Here is a tiny trained network, its code and every weight. The questions are about switching its units off for an input and a class, where a switched-off unit gives its printed mean instead of its output.

import numpy as np


def w(rows, s, z=0):
    codes = np.array(rows[::2]) - 128.0
    scale = np.full(codes.shape[1], s)
    scale[-1] = z or s
    return codes * scale


def norm(h):
    return h / np.sqrt((h * h).mean(-1, keepdims=True) + 1e-5)


def f(y):
    return np.maximum(y, 0)


def log_softmax(a):
    a = a - a.max(-1, keepdims=True)
    return a - np.log(np.exp(a).sum(-1, keepdims=True))


def net(x, mask):
    res = np.array(x, float).reshape(1, 5) / 4 @ E
    u = 0
    for l in range(2):
        y = f(norm(res) @ A[l][:, :-1].T + A[l][:, -1])
        res = res + np.where(mask[u : u + 14], y, B[l][:, -1]) @ B[l][:, :-1]
        u += 14
    return log_softmax(norm(res)[-1] @ U[:, :-1].T + U[:, -1])


A, B = {}, {}
E = w([
[211,54,187,51],'x0',
[214,226,62,119],'x1',
[101,111,190,232],'x2',
[2,238,113,43],'x3',
[133,182,243,119],'x4',
],0.0077)
A[0] = w([
[156,120,96,62,57],'L0N0',
[141,92,131,172,22],'L0N1',
[145,181,210,251,69],'L0N2',
[132,154,159,61,59],'L0N3',
[193,126,122,121,45],'L0N4',
[90,74,153,163,106],'L0N5',
[97,153,43,184,118],'L0N6',
[124,145,118,77,88],'L0N7',
[78,189,181,128,75],'L0N8',
[214,97,220,151,62],'L0N9',
[145,119,179,146,3],'L0N10',
[131,120,19,155,108],'L0N11',
[98,59,137,154,47],'L0N12',
[60,159,132,170,143],'L0N13',
],0.019,0.0069)
B[0] = w([
[207,132,154,72,183],'L0N0',
[162,107,94,118,159],'L0N1',
[195,141,38,195,240],'L0N2',
[140,225,74,61,174],'L0N3',
[107,152,167,131,173],'L0N4',
[77,83,69,119,203],'L0N5',
[155,168,209,149,254],'L0N6',
[133,145,123,88,172],'L0N7',
[134,194,155,207,207],'L0N8',
[7,136,173,115,247],'L0N9',
[47,161,141,132,145],'L0N10',
[94,157,253,207,253],'L0N11',
[111,84,57,152,183],'L0N12',
[139,181,175,198,231],'L0N13',
],0.013,0.0074)
A[1] = w([
[88,92,125,175,114],'L1N0',
[79,154,38,117,112],'L1N1',
[120,196,144,166,94],'L1N2',
[193,113,80,75,132],'L1N3',
[76,145,188,71,93],'L1N4',
[109,149,8,143,2],'L1N5',
[225,16,137,102,139],'L1N6',
[98,165,58,126,82],'L1N7',
[191,117,101,123,76],'L1N8',
[80,89,102,130,83],'L1N9',
[106,175,182,159,59],'L1N10',
[101,59,97,113,99],'L1N11',
[228,166,63,138,64],'L1N12',
[178,125,148,146,109],'L1N13',
],0.016,0.0087)
B[1] = w([
[101,141,85,41,202],'L1N0',
[57,175,169,134,162],'L1N1',
[33,79,167,177,255],'L1N2',
[144,252,145,114,155],'L1N3',
[254,111,179,176,199],'L1N4',
[60,157,145,168,140],'L1N5',
[63,135,202,205,162],'L1N6',
[78,136,137,195,146],'L1N7',
[100,164,151,141,132],'L1N8',
[78,130,94,109,166],'L1N9',
[98,67,188,154,235],'L1N10',
[78,166,90,130,169],'L1N11',
[73,27,67,172,157],'L1N12',
[45,148,136,164,160],'L1N13',
],0.0097,0.0077)
U = w([
[162,101,78,91,12],'0',
[97,183,206,169,198],'1',
[165,93,73,91,29],'2',
[175,41,167,96,86],'3',
[174,116,46,208,109],'4',
[20,55,111,130,172],'5',
[177,173,113,4,145],'6',
],0.023,0.011)

Each question gives the input, the list of numbers given to net, and the class t.
The units are the neurons (one row each of A and B). Each row of codes is followed by its name. A weight is (code - 128) times the scale printed after its matrix; where a second scale follows, it is the last column's (A, B and U).
mask holds one flag per neuron, layer by layer. A switched-off neuron (its flag False) gives its mean, the last column of its row in B, instead of its output. The means were averaged over made-up inputs and are rounded, as every weight is.
A unit's drop is (log p(t) with every unit on - log p(t) with that unit switched off) / (log p(t) with every unit on - log p(t) with every unit switched off).
The circuit of an input: a set's keep is (log p(t) with only the set's units on - log p(t) with every unit switched off) / (log p(t) with every unit on - log p(t) with every unit switched off). Starting from the 12 units with the biggest drops (on a tie, the unit counted first), units are removed one at a time, each time the one whose removal leaves the highest keep (on an exact tie, the one counted first), for as long as the keep stays at least 0.8.
circuit, biggest first: the units of the circuit, biggest drop first
unit that matters most: the unit with the biggest drop
top k neurons: the k neurons with the biggest drops, biggest first
top k neurons in layer l: the k neurons of layer l with the biggest drops, biggest first
drop of u: that unit's drop, to one decimal
input [-6,8,2,-3,8], class 4: circuit, biggest first => [L0N2]
input [-7,2,7,0,5], class 4: top 3 neurons in layer 0 => [L0N2; L0N11; L0N9]
input [4,-3,-6,-7,-4], class 5: top 2 neurons => [L0N6; L0N9]
input [2,-7,-6,0,-1], class 5: top 4 neurons in layer 0 => [L0N6; L0N12; L0N13; L0N5]
input [-7,1,4,-8,-4], class 4: top 3 neurons in layer 0 => [L0N2; L0N9; L0N1]
input [-2,8,7,1,5], class 4: top 2 neurons in layer 0 => [L0N2; L0N11]
input [-6,-4,3,-6,-6], class 4: top 2 neurons in layer 0 => [L0N9; L0N12]
input [1,-5,-5,0,4], class 6: top 2 neurons => [L0N11; L0N13]
input [-3,3,7,-2,8], class 4: top 2 neurons in layer 0 => [L0N2; L0N11]
input [-2,4,8,-3,6], class 4: top 2 neurons => [L0N2; L0N11]
input [-6,-1,6,-6,1], class 4: drop of L0N2 => 0.6
input [1,-7,1,-1,4], class 5: drop of L1N12 => 0.0
input [4,-1,7,-4,5], class 5: drop of L0N9 => 0.2
input [-6,4,6,-2,2], class 4: unit that matters most => L0N2
